[[  5.5   6.1  -1.0  -1.2  -0.3   8.0   9.4]
 [  4.4  -1.0   2.8   6.3 -13.2   6.5   0.2]
 [ -0.3  -1.9  -9.6   8.7  -0.3  16.2  -7.1]
 [-52.7 -78.3  14.5 -26.5  10.0 -17.9 -28.6]
 [ 14.4   3.6   2.0  -7.3   0.6  18.7  11.8]
 [ -7.1   6.0  -2.2  -3.1 -10.4  10.7 -17.4]
 [  4.2  -1.5  -2.4   7.0   2.5   5.8   6.5]
 [-45.5  36.8 -78.0 -21.1 -24.8  57.7 -48.9]
 [ -5.9  -0.8   0.2   0.7  -1.7   9.3   9.4]
 [  6.0  -7.1   2.0   5.1  -1.5   0.7  -5.6]]
|
[[-52.7 -78.3  14.5 -26.5  10.0 -17.9 -28.6]
 [  6.0  -7.1   2.0   5.1  -1.5   0.7  -5.6]
 [ -0.3  -1.9  -9.6   8.7  -0.3  16.2  -7.1]
 [  4.2  -1.5  -2.4   7.0   2.5   5.8   6.5]
 [  4.4  -1.0   2.8   6.3 -13.2   6.5   0.2]
 [ -5.9  -0.8   0.2   0.7  -1.7   9.3   9.4]
 [ 14.4   3.6   2.0  -7.3   0.6  18.7  11.8]
 [ -7.1   6.0  -2.2  -3.1 -10.4  10.7 -17.4]
 [  5.5   6.1  -1.0  -1.2  -0.3   8.0   9.4]
 [-45.5  36.8 -78.0 -21.1 -24.8  57.7 -48.9]]

[[  5.0  16.0   2.3 -23.4  14.2 -19.3 -53.2 -35.7  16.5  28.2  37.8   4.9]
 [  6.3  24.0 -15.4  61.1 -36.4  63.7  11.4   9.8   4.7  39.1  15.0  39.7]
 [  1.7 -11.0   3.6 -16.7   1.5  13.0 -12.1   9.1 -13.1  24.7  56.8   7.6]
 [-11.9   9.0  -4.1 -42.9   5.1 -21.0   0.8 -16.1  48.0 -16.3 -29.0 -10.3]
 [ 17.6  24.1   9.7  28.3 -10.5  23.2 -23.2  -3.2 -14.7 -21.4   2.5 -11.4]
 [  3.2  28.6 -18.0 -22.4  11.1 -23.2  17.4  -3.2 -38.3  27.3  25.5  29.5]
 [ 13.7 -25.5  22.1  -3.3 -21.1  28.4  11.6  17.0  -5.9  -5.8  20.9 -49.2]
 [  2.6 -35.5  -9.7  36.5  25.0 -18.8 -54.1  21.3  20.9  -0.3   0.6  28.4]]
|
[[  2.6 -35.5  -9.7  36.5  25.0 -18.8 -54.1  21.3  20.9  -0.3   0.6  28.4]
 [ 13.7 -25.5  22.1  -3.3 -21.1  28.4  11.6  17.0  -5.9  -5.8  20.9 -49.2]
 [  1.7 -11.0   3.6 -16.7   1.5  13.0 -12.1   9.1 -13.1  24.7  56.8   7.6]
 [-11.9   9.0  -4.1 -42.9   5.1 -21.0   0.8 -16.1  48.0 -16.3 -29.0 -10.3]
 [  5.0  16.0   2.3 -23.4  14.2 -19.3 -53.2 -35.7  16.5  28.2  37.8   4.9]
 [  6.3  24.0 -15.4  61.1 -36.4  63.7  11.4   9.8   4.7  39.1  15.0  39.7]
 [ 17.6  24.1   9.7  28.3 -10.5  23.2 -23.2  -3.2 -14.7 -21.4   2.5 -11.4]
 [  3.2  28.6 -18.0 -22.4  11.1 -23.2  17.4  -3.2 -38.3  27.3  25.5  29.5]]

[[-25.9  35.2  16.5  -7.8  -3.6  -9.3  19.4  67.0  70.3]
 [ 11.5  -9.5  -8.8 -21.2  -1.0  45.3 -57.6   1.8  -6.8]
 [ 50.7  72.3 -20.1  61.7  39.4 -20.8 -38.1  43.9 -24.9]
 [-69.0  26.7 -32.7   8.2   3.9 -54.4  38.7 -27.8 -12.3]
 [-15.6 -61.8 -17.1  13.5   5.5 -27.2   2.1  23.3   1.5]
 [-13.2  23.3  16.1  73.1 -61.1 -13.5  26.3 -41.1  20.1]]
|
[[-15.6 -61.8 -17.1  13.5   5.5 -27.2   2.1  23.3   1.5]
 [ 11.5  -9.5  -8.8 -21.2  -1.0  45.3 -57.6   1.8  -6.8]
 [-13.2  23.3  16.1  73.1 -61.1 -13.5  26.3 -41.1  20.1]
 [-69.0  26.7 -32.7   8.2   3.9 -54.4  38.7 -27.8 -12.3]
 [-25.9  35.2  16.5  -7.8  -3.6  -9.3  19.4  67.0  70.3]
 [ 50.7  72.3 -20.1  61.7  39.4 -20.8 -38.1  43.9 -24.9]]

[[ -8.9  -9.2   1.3  10.7]
 [ 29.2 -61.1  34.4  17.5]
 [-45.4 -15.6  21.0  24.3]
 [-21.4 -16.4   4.9  20.9]
 [-14.7 -56.1   3.4  48.3]
 [-26.5 -26.1   5.2  31.1]
 [-47.9 -27.0  14.3  36.6]
 [ -1.8 -11.1  31.3  -5.9]]
|
[[ 29.2 -61.1  34.4  17.5]
 [-14.7 -56.1   3.4  48.3]
 [-47.9 -27.0  14.3  36.6]
 [-26.5 -26.1   5.2  31.1]
 [-21.4 -16.4   4.9  20.9]
 [-45.4 -15.6  21.0  24.3]
 [ -1.8 -11.1  31.3  -5.9]
 [ -8.9  -9.2   1.3  10.7]]

[[-1.4 -6.2]
 [-2.9 74.6]
 [ 1.0 13.2]]
|
[[-1.4 -6.2]
 [ 1.0 13.2]
 [-2.9 74.6]]

[[  3.3  -0.9   7.4]
 [ 24.1 -19.5 -19.5]
 [ -8.6 -10.4  47.5]
 [ 57.6  -9.6 -55.3]
 [-14.7   0.2  50.8]]
|
[[ 24.1 -19.5 -19.5]
 [ -8.6 -10.4  47.5]
 [ 57.6  -9.6 -55.3]
 [  3.3  -0.9   7.4]
 [-14.7   0.2  50.8]]
